Below are the code and all the weights of a small trained network. Each question names an input and a target symbol and asks about switching units off, where a switched-off unit gives its printed mean instead of its output.

import numpy as np


def w(rows, s, z=0):
    codes = np.array(rows[::2]) - 128.0
    scale = np.full(codes.shape[1], s)
    scale[-1] = z or s
    return codes * scale


def norm(h):
    return h / np.sqrt((h * h).mean(-1, keepdims=True) + 1e-5)


def f(y):
    return y / 2 * (1 + np.tanh(0.7978845608 * (y + 0.044715 * y**3)))


def softmax(a):
    e = np.exp(a - a.max(-1, keepdims=True))
    return e / e.sum(-1, keepdims=True)


def log_softmax(a):
    a = a - a.max(-1, keepdims=True)
    return a - np.log(np.exp(a).sum(-1, keepdims=True))


def net(x, mask):
    ids = ['ΘΠΦαβγδεζημξστω'.index(c) for c in x.split()]
    T = len(ids)
    res = E[ids] + P[:T]
    u = 0
    for l in range(2):
        q, k, v = (norm(res) @ M[l].T for M in (Q, K, V))
        z = softmax(np.where(np.tri(T) > 0, q @ k.T / 2**0.5, -1e9)) @ v
        res = res + np.where(mask[u], z, O[l][:, -1]) @ O[l][:, :-1]
        u += 1
        y = f(norm(res) @ A[l][:, :-1].T + A[l][:, -1])
        res = res + np.where(mask[u : u + 8], y, B[l][:, -1]) @ B[l][:, :-1]
        u += 8
    return log_softmax(norm(res)[-1] @ U[:, :-1].T + U[:, -1])


Q, K, V, O, A, B = {}, {}, {}, {}, {}, {}
E = w([
[67,64,144,130,190,116,173,70,143],'Θ',
[154,173,203,75,111,133,118,92,81],'Π',
[93,56,129,45,192,63,81,158,147],'Φ',
[139,108,165,177,80,183,96,248,160],'α',
[233,166,110,185,179,151,164,141,98],'β',
[156,171,222,92,109,159,149,114,132],'γ',
[179,129,176,104,71,254,82,98,107],'δ',
[206,117,172,70,97,163,123,117,85],'ε',
[111,226,134,89,28,96,47,160,168],'ζ',
[173,155,114,89,61,71,209,97,204],'η',
[127,78,88,104,178,153,20,171,91],'μ',
[58,107,135,167,171,170,111,170,32],'ξ',
[136,116,171,76,70,224,79,108,105],'σ',
[163,156,205,115,44,183,140,104,105],'τ',
[173,144,88,122,125,131,61,27,241],'ω',
],0.021)
P = w([
[165,37,254,137,80,171,110,73,83],'0',
[123,138,194,40,161,237,168,109,128],'1',
[164,46,209,153,88,135,124,96,91],'2',
[111,144,167,69,172,209,163,126,137],'3',
[159,51,185,169,92,112,129,104,96],'4',
[110,152,140,88,174,192,163,134,142],'5',
[149,57,171,180,105,87,127,112,102],'6',
[103,152,117,102,178,184,158,147,149],'7',
[147,56,153,192,112,67,129,125,110],'8',
[93,162,94,118,186,167,163,158,153],'9',
[136,65,129,206,115,63,131,137,125],'10',
[86,168,62,134,189,155,158,158,156],'11',
[127,71,104,221,114,50,131,148,128],'12',
[100,152,127,101,178,186,159,139,150],'13',
],0.016)
Q[0] = w([
[121,143,107,188,136,111,108,150,137],'L0H0',
[199,38,216,248,34,56,56,119,58],'L0H0',
],0.016)
K[0] = w([
[141,109,150,150,112,133,108,113,120],'L0H0',
[77,141,6,213,150,55,135,179,173],'L0H0',
],0.016)
V[0] = w([
[119,125,133,177,175,156,158,157,38],'L0H0',
[97,145,152,125,83,126,137,254,64],'L0H0',
],0.0097)
O[0] = w([
[118,62,219,97,130,165,150,153,117,175],'L0H0',
[166,113,250,91,89,188,133,195,123,251],'L0H0',
],0.014,0.0022)
A[0] = w([
[177,189,119,106,63,129,138,92,235,244],'L0N0',
[47,139,121,27,138,100,106,111,169,168],'L0N1',
[107,54,155,187,127,106,81,72,126,183],'L0N2',
[167,172,158,138,59,118,108,139,119,3],'L0N3',
[134,101,183,169,131,148,92,138,65,24],'L0N4',
[106,141,133,46,81,138,191,125,139,114],'L0N5',
[169,106,118,136,120,108,6,148,64,88],'L0N6',
[152,115,102,53,127,139,146,121,201,40],'L0N7',
],0.015,0.0048)
B[0] = w([
[72,64,152,171,156,152,168,63,94,254],'L0N0',
[152,238,134,96,98,139,35,161,209,210],'L0N1',
[116,190,95,126,80,170,213,168,161,191],'L0N2',
[72,120,130,78,151,58,33,96,197,200],'L0N3',
[117,124,2,133,139,81,110,168,130,212],'L0N4',
[82,167,12,162,102,46,158,153,118,229],'L0N5',
[109,95,154,143,166,82,143,41,168,188],'L0N6',
[190,71,39,169,74,186,141,164,179,144],'L0N7',
],0.013,0.0096)
Q[1] = w([
[75,159,108,187,181,205,85,131,9],'L1H0',
[161,119,126,119,126,122,112,205,93],'L1H0',
],0.012)
K[1] = w([
[147,131,124,81,8,153,112,44,15],'L1H0',
[212,113,153,83,168,93,151,157,85],'L1H0',
],0.012)
V[1] = w([
[203,183,166,253,17,91,93,131,28],'L1H0',
[123,220,166,160,60,6,170,125,48],'L1H0',
],0.0047)
O[1] = w([
[179,129,123,99,3,106,117,97,122,4],'L1H0',
[121,128,196,78,83,163,154,125,89,154],'L1H0',
],0.013,0.0034)
A[1] = w([
[186,119,143,144,99,80,12,171,146,1],'L1N0',
[148,65,133,99,129,73,131,135,113,83],'L1N1',
[113,174,134,77,161,136,106,127,22,114],'L1N2',
[135,128,184,216,106,124,104,77,141,143],'L1N3',
[147,238,131,32,160,50,118,126,67,6],'L1N4',
[134,179,122,163,146,124,207,59,195,75],'L1N5',
[181,184,109,82,171,176,98,150,147,164],'L1N6',
[147,109,79,153,100,138,252,125,151,94],'L1N7',
],0.015,0.0088)
B[1] = w([
[188,155,133,141,42,15,149,148,213,140],'L1N0',
[114,123,122,165,142,204,129,124,113,160],'L1N1',
[140,129,62,130,189,114,133,136,150,204],'L1N2',
[180,92,147,120,120,75,127,153,129,177],'L1N3',
[182,150,137,6,130,166,107,113,98,255],'L1N4',
[139,115,158,102,120,182,164,160,155,225],'L1N5',
[124,61,150,129,96,81,145,88,100,229],'L1N6',
[150,171,166,139,146,99,77,133,89,227],'L1N7',
],0.02,0.0073)
U = w([
[204,108,95,132,59,84,99,197,176,143],'Θ',
[116,42,169,118,144,71,57,73,102,95],'Π',
[96,128,54,135,228,104,116,183,133,89],'Φ',
[194,93,150,154,112,79,254,73,70,119],'α',
[21,167,140,123,113,86,207,74,34,36],'β',
[48,185,104,130,82,171,17,129,153,104],'γ',
[160,174,41,190,79,129,204,50,121,223],'δ',
[107,53,159,116,81,168,95,204,73,168],'ε',
[87,99,120,75,128,116,242,124,214,1],'ζ',
[117,135,117,186,125,218,76,42,53,128],'η',
[165,173,134,169,117,66,67,160,34,131],'μ',
[123,226,215,145,174,168,148,119,138,117],'ξ',
[154,142,119,25,125,151,101,97,93,197],'σ',
[101,89,66,141,7,120,158,78,55,132],'τ',
[206,109,118,158,127,215,57,115,184,135],'ω',
],0.012,0.0049)

Each question gives the input, a string of symbols that net reads in full, and the target symbol t.
The units are the heads (2 rows each of Q, K, V and O) and the neurons (one row each of A and B). Each row of codes is followed by its name. A weight is (code - 128) times the scale printed after its matrix; where a second scale follows, it is the last column's (O, A, B and U).
mask holds one flag per unit, layer by layer, with each layer's heads first. A switched-off unit (its flag False) gives its mean, the last column of its rows in O or B, instead of its output. The means were averaged over made-up inputs and are rounded, as every weight is.
A unit's drop is (log p(t) with every unit on - log p(t) with that unit switched off) / (log p(t) with every unit on - log p(t) with every unit switched off).
The circuit of an input: a set's keep is (log p(t) with only the set's units on - log p(t) with every unit switched off) / (log p(t) with every unit on - log p(t) with every unit switched off). Starting from the 12 units with the biggest drops (on a tie, the unit counted first), units are removed one at a time, each time the one whose removal leaves the highest keep (on an exact tie, the one counted first), for as long as the keep stays at least 0.8.
circuit, biggest first: the units of the circuit, biggest drop first
unit that matters most: the unit with the biggest drop
top k neurons: the k neurons with the biggest drops, biggest first
top k neurons in layer l: the k neurons of layer l with the biggest drops, biggest first
input ζ μ Π Π ξ γ ε Π Π ε Θ γ, target ξ: top 2 neurons in layer 1 => [L1N7; L1N5]
input μ ξ ε α Π Π γ Π Π, target Θ: circuit, biggest first => [L1N0; L0N0]
input Θ Π Π Π ζ Π Π Π ε, target Π: top 2 neurons => [L0N3; L0N6]
input γ ζ μ, target Φ: top 3 neurons => [L0N4; L0N0; L0N2]
input ζ Θ Π β ζ ε ξ Π Π Π ε, target ε: circuit, biggest first => [L0H0]
input ε τ Π γ Θ Π δ α, target ε: circuit, biggest first => [L0N1; L1N2]
input Π Θ ε Π Π ζ ζ ξ ζ Π Π μ, target Π: top 2 neurons in layer 0 => [L0N6; L0N5]
input ε Π ε γ Π γ ζ, target Π: circuit, biggest first => [L0N0; L1N3]
input Π ζ μ ζ ζ ξ Π Π ε ζ η β Π, target μ: circuit, biggest first => [L0H0; L1N7; L0N2; L0N3]
input Φ Π η γ, target ξ: top 2 neurons => [L0N5; L1N7]
input ζ Π Π Π β Π ξ Π μ, target Φ: top 3 neurons => [L0N4; L0N6; L0N2]
input ζ δ Π Π ξ τ Π ζ ζ Π σ α, target ε: top 4 neurons => [L0N1; L0N5; L0N0; L0N3]
input ε ζ β ζ α ζ γ, target Π: top 2 neurons => [L0N0; L0N3]
input ε Π ε ζ β ε Π, target μ: top 3 neurons => [L0N2; L1N7; L0N1]
input μ δ ζ μ, target Π: unit that matters most => L1N6
input Θ ε ξ η Π, target α: top 3 neurons in layer 1 => [L1N3; L1N5; L1N4]
input ε ζ Π γ μ ε ζ μ Π η σ ω, target ω: top 2 neurons => [L0N7; L0N0]
input ε Φ Π Π Π ζ ζ Θ μ β μ ζ Π δ, target η: top 3 neurons in layer 0 => [L0N1; L0N3; L0N2]
input ξ μ Π ζ Π ξ ξ Π Π Π η, target α: top 2 neurons in layer 0 => [L0N0; L0N5]
input α Π Π Π μ Φ, target Θ: top 2 neurons in layer 0 => [L0N1; L0N7]
input Θ μ Θ Π Π Π Π, target ξ: unit that matters most => L0H0
input ζ Π η ξ Π ξ ξ γ Π Π ζ ζ Θ, target ξ: top 2 neurons => [L1N7; L0N2]
